Below is a small trained network, with its code and all its weights. Each question gives an input and a class and asks what happens when units are switched off, that is, made to give their printed mean instead of their output.

import numpy as np


def w(rows, s, z=0):
    codes = np.array(rows[::2]) - 128.0
    scale = np.full(codes.shape[1], s)
    scale[-1] = z or s
    return codes * scale


def f(y):
    return np.maximum(y, 0)


def log_softmax(a):
    a = a - a.max(-1, keepdims=True)
    return a - np.log(np.exp(a).sum(-1, keepdims=True))


def net(x, mask):
    res = np.array(x, float).reshape(1, 8) / 4 @ E
    y = f(res @ A[0][:, :-1].T + A[0][:, -1])
    res = res + np.where(mask, y, B[0][:, -1]) @ B[0][:, :-1]
    return log_softmax(res[-1] @ U[:, :-1].T + U[:, -1])


A, B = {}, {}
E = w([
[129,129,128,129],'x0',
[136,131,131,120],'x1',
[120,125,125,137],'x2',
[147,135,134,109],'x3',
[107,119,122,146],'x4',
[137,132,131,120],'x5',
[51,210,110,86],'x6',
[110,146,248,151],'x7',
],0.015)
A[0] = w([
[219,75,114,122,198],'neuron 1',
[97,156,51,60,164],'neuron 2',
[31,253,106,79,147],'neuron 3',
[165,97,181,178,160],'neuron 4',
[167,80,21,118,254],'neuron 5',
[178,100,208,123,136],'neuron 6',
[96,171,240,107,126],'neuron 7',
[178,9,178,142,235],'neuron 8',
],0.014,0.0069)
B[0] = w([
[175,71,143,142,195],'neuron 1',
[131,154,69,92,210],'neuron 2',
[137,212,114,129,255],'neuron 3',
[83,106,151,92,188],'neuron 4',
[255,57,99,150,226],'neuron 5',
[88,124,139,98,185],'neuron 6',
[122,172,176,165,206],'neuron 7',
[68,62,149,111,228],'neuron 8',
],0.015,0.02)
U = w([
[177,32,113,183,157],'0',
[38,71,176,69,182],'1',
[152,154,4,37,185],'2',
[110,203,176,154,5],'3',
],0.014,0.0016)

Each question gives the input, the list of numbers given to net, and the class t.
The units are the neurons (one row each of A and B). Each row of codes is followed by its name. A weight is (code - 128) times the scale printed after its matrix; where a second scale follows, it is the last column's (A, B and U).
mask holds one flag per neuron, in row order. A switched-off neuron (its flag False) gives its mean, the last column of its row in B, instead of its output. The means were averaged over made-up inputs and are rounded, as every weight is.
A unit's drop is (log p(t) with every unit on - log p(t) with that unit switched off) / (log p(t) with every unit on - log p(t) with every unit switched off).
The circuit of an input: a set's keep is (log p(t) with only the set's units on - log p(t) with every unit switched off) / (log p(t) with every unit on - log p(t) with every unit switched off). Starting from all 8 units, units are removed one at a time, each time the one whose removal leaves the highest keep (on an exact tie, the one counted first), for as long as the keep stays at least 0.8.
circuit, biggest first: the units of the circuit, biggest drop first
top k neurons: the k neurons with the biggest drops, biggest first
drop of u: that unit's drop, to one decimal
input [-4,2,-6,0,0,-8,1,4], class 3: circuit, biggest first -> (neuron 7)
input [5,-6,-4,0,4,-8,0,4], class 1: top 2 neurons -> (neuron 3; neuron 5)
input [5,-5,-5,7,2,5,5,1], class 3: top 2 neurons -> (neuron 5; neuron 7)
input [7,-6,-5,4,7,8,2,1], class 3: top 2 neurons -> (neuron 5; neuron 2)
input [-6,-5,-7,-5,-3,-3,8,1], class 3: top 2 neurons -> (neuron 5; neuron 7)
input [-5,2,-1,7,-1,-2,1,2], class 3: circuit, biggest first -> (neuron 8; neuron 5)
input [1,0,5,-4,4,-4,3,1], class 3: top 2 neurons -> (neuron 5; neuron 2)
input [8,-7,-4,2,-6,-2,0,-4], class 0: top 2 neurons -> (neuron 3; neuron 5)
input [-3,-8,-6,6,0,4,6,1], class 3: drop of neuron 5 -> 0.7
input [-6,6,-2,3,6,5,-3,1], class 1: drop of neuron 5 -> 0.5
input [-8,8,5,-1,1,5,0,-8], class 0: drop of neuron 3 -> 0.4
input [-5,-7,2,-7,4,5,-4,4], class 1: drop of neuron 6 -> 0.0
